Below is a small trained network, with its code and all its weights. Each question gives an input and a class and asks what happens when units are switched off, that is, made to give their printed mean instead of their output.

import numpy as np


def w(rows, s, z=0):
    codes = np.array(rows[::2]) - 128.0
    scale = np.full(codes.shape[1], s)
    scale[-1] = z or s
    return codes * scale


def norm(h):
    return h / np.sqrt((h * h).mean(-1, keepdims=True) + 1e-5)


def f(y):
    return y / 2 * (1 + np.tanh(0.7978845608 * (y + 0.044715 * y**3)))


def log_softmax(a):
    a = a - a.max(-1, keepdims=True)
    return a - np.log(np.exp(a).sum(-1, keepdims=True))


def net(x, mask):
    res = np.array(x, float).reshape(1, 3) / 4 @ E
    u = 0
    for l in range(4):
        y = f(norm(res) @ A[l][:, :-1].T + A[l][:, -1])
        res = res + np.where(mask[u : u + 3], y, B[l][:, -1]) @ B[l][:, :-1]
        u += 3
    return log_softmax(norm(res)[-1] @ U[:, :-1].T + U[:, -1])


A, B = {}, {}
E = w([
[53,41,90],'x0',
[178,164,2],'x1',
[196,220,171],'x2',
],0.0062)
A[0] = w([
[105,107,216,253],'L0N1',
[174,199,255,228],'L0N2',
[176,111,75,155],'L0N3',
],0.0056,0.00076)
B[0] = w([
[144,1,102,199],'L0N1',
[97,105,207,252],'L0N2',
[71,100,85,143],'L0N3',
],0.0086,0.0034)
A[1] = w([
[132,29,198,66],'L1N1',
[195,202,83,162],'L1N2',
[144,249,117,4],'L1N3',
],0.011,0.0026)
B[1] = w([
[254,175,152,255],'L1N1',
[2,105,138,196],'L1N2',
[123,146,106,173],'L1N3',
],0.0098,0.0059)
A[2] = w([
[158,143,167,94],'L2N1',
[255,135,109,26],'L2N2',
[120,255,157,1],'L2N3',
],0.006,0.00098)
B[2] = w([
[195,88,121,194],'L2N1',
[131,58,8,251],'L2N2',
[134,152,57,189],'L2N3',
],0.011,0.0012)
A[3] = w([
[149,11,121,97],'L3N1',
[56,97,27,113],'L3N2',
[133,52,206,1],'L3N3',
],0.012,0.002)
B[3] = w([
[124,198,1,222],'L3N1',
[207,125,227,255],'L3N2',
[59,141,21,190],'L3N3',
],0.0091,0.0062)
U = w([
[215,39,141,8],'0',
[135,117,248,143],'1',
[48,173,79,229],'2',
],0.016,0.0014)

Each question gives the input, the list of numbers given to net, and the class t.
The units are the neurons (one row each of A and B). Each row of codes is followed by its name. A weight is (code - 128) times the scale printed after its matrix; where a second scale follows, it is the last column's (A, B and U).
mask holds one flag per neuron, layer by layer. A switched-off neuron (its flag False) gives its mean, the last column of its row in B, instead of its output. The means were averaged over made-up inputs and are rounded, as every weight is.
A unit's drop is (log p(t) with every unit on - log p(t) with that unit switched off) / (log p(t) with every unit on - log p(t) with every unit switched off).
The circuit of an input: a set's keep is (log p(t) with only the set's units on - log p(t) with every unit switched off) / (log p(t) with every unit on - log p(t) with every unit switched off). Starting from all 12 units, units are removed one at a time, each time the one whose removal leaves the highest keep (on an exact tie, the one counted first), for as long as the keep stays at least 0.8.
circuit, biggest first: the units of the circuit, biggest drop first
unit that matters most: the unit with the biggest drop
k most important neurons: the k neurons with the biggest drops, biggest first
top k neurons in layer l: the k neurons of layer l with the biggest drops, biggest first
drop of u: that unit's drop, to one decimal
input [-5,-6,-4], class 0: top neuron in layer 1 : [L1N1]
input [2,-8,3], class 0: 2 most important neurons : [L1N1 L0N1]
input [-3,7,-1], class 1: 2 most important neurons : [L3N2 L3N1]
input [-2,8,0], class 1: 2 most important neurons : [L3N2 L3N1]
input [6,4,8], class 1: circuit, biggest first : [L3N1 L3N3 L1N2]
input [1,-8,8], class 0: circuit, biggest first : [L1N2 L0N1]
input [-8,4,-2], class 1: 4 most important neurons : [L3N1 L1N2 L1N1 L3N3]
input [8,-5,5], class 0: 3 most important neurons : [L1N1 L1N2 L0N3]
input [7,3,2], class 1: circuit, biggest first : [L3N2 L0N1 L2N2]
input [-6,4,2], class 2: 3 most important neurons : [L0N1 L2N2 L1N3]
input [8,-7,5], class 0: 3 most important neurons : [L1N1 L1N2 L0N3]
input [2,-7,4], class 0: 2 most important neurons : [L1N1 L0N1]
input [2,-8,-1], class 2: 3 most important neurons : [L3N3 L3N2 L3N1]
input [1,-5,-1], class 2: top neuron in layer 2 : [L2N2]
input [-1,-7,-5], class 0: 4 most important neurons : [L1N1 L1N2 L0N3 L2N1]
input [2,-5,-1], class 2: 3 most important neurons : [L3N1 L3N2 L2N2]
input [4,-4,6], class 0: 3 most important neurons : [L1N1 L0N1 L2N2]
input [2,-8,-7], class 2: 2 most important neurons : [L3N3 L3N1]
input [-6,8,-5], class 1: 3 most important neurons : [L3N2 L3N1 L1N2]
input [-7,4,5], class 2: unit that matters most : L3N2
input [-5,2,-3], class 1: 3 most important neurons : [L3N1 L3N2 L3N3]
input [7,-8,-4], class 2: drop of L3N3 : 0.2
input [4,-5,5], class 0: drop of L1N1 : 1.2
input [5,-6,3], class 0: drop of L1N1 : 1.6
input [4,2,4], class 1: drop of L3N2 : 0.2
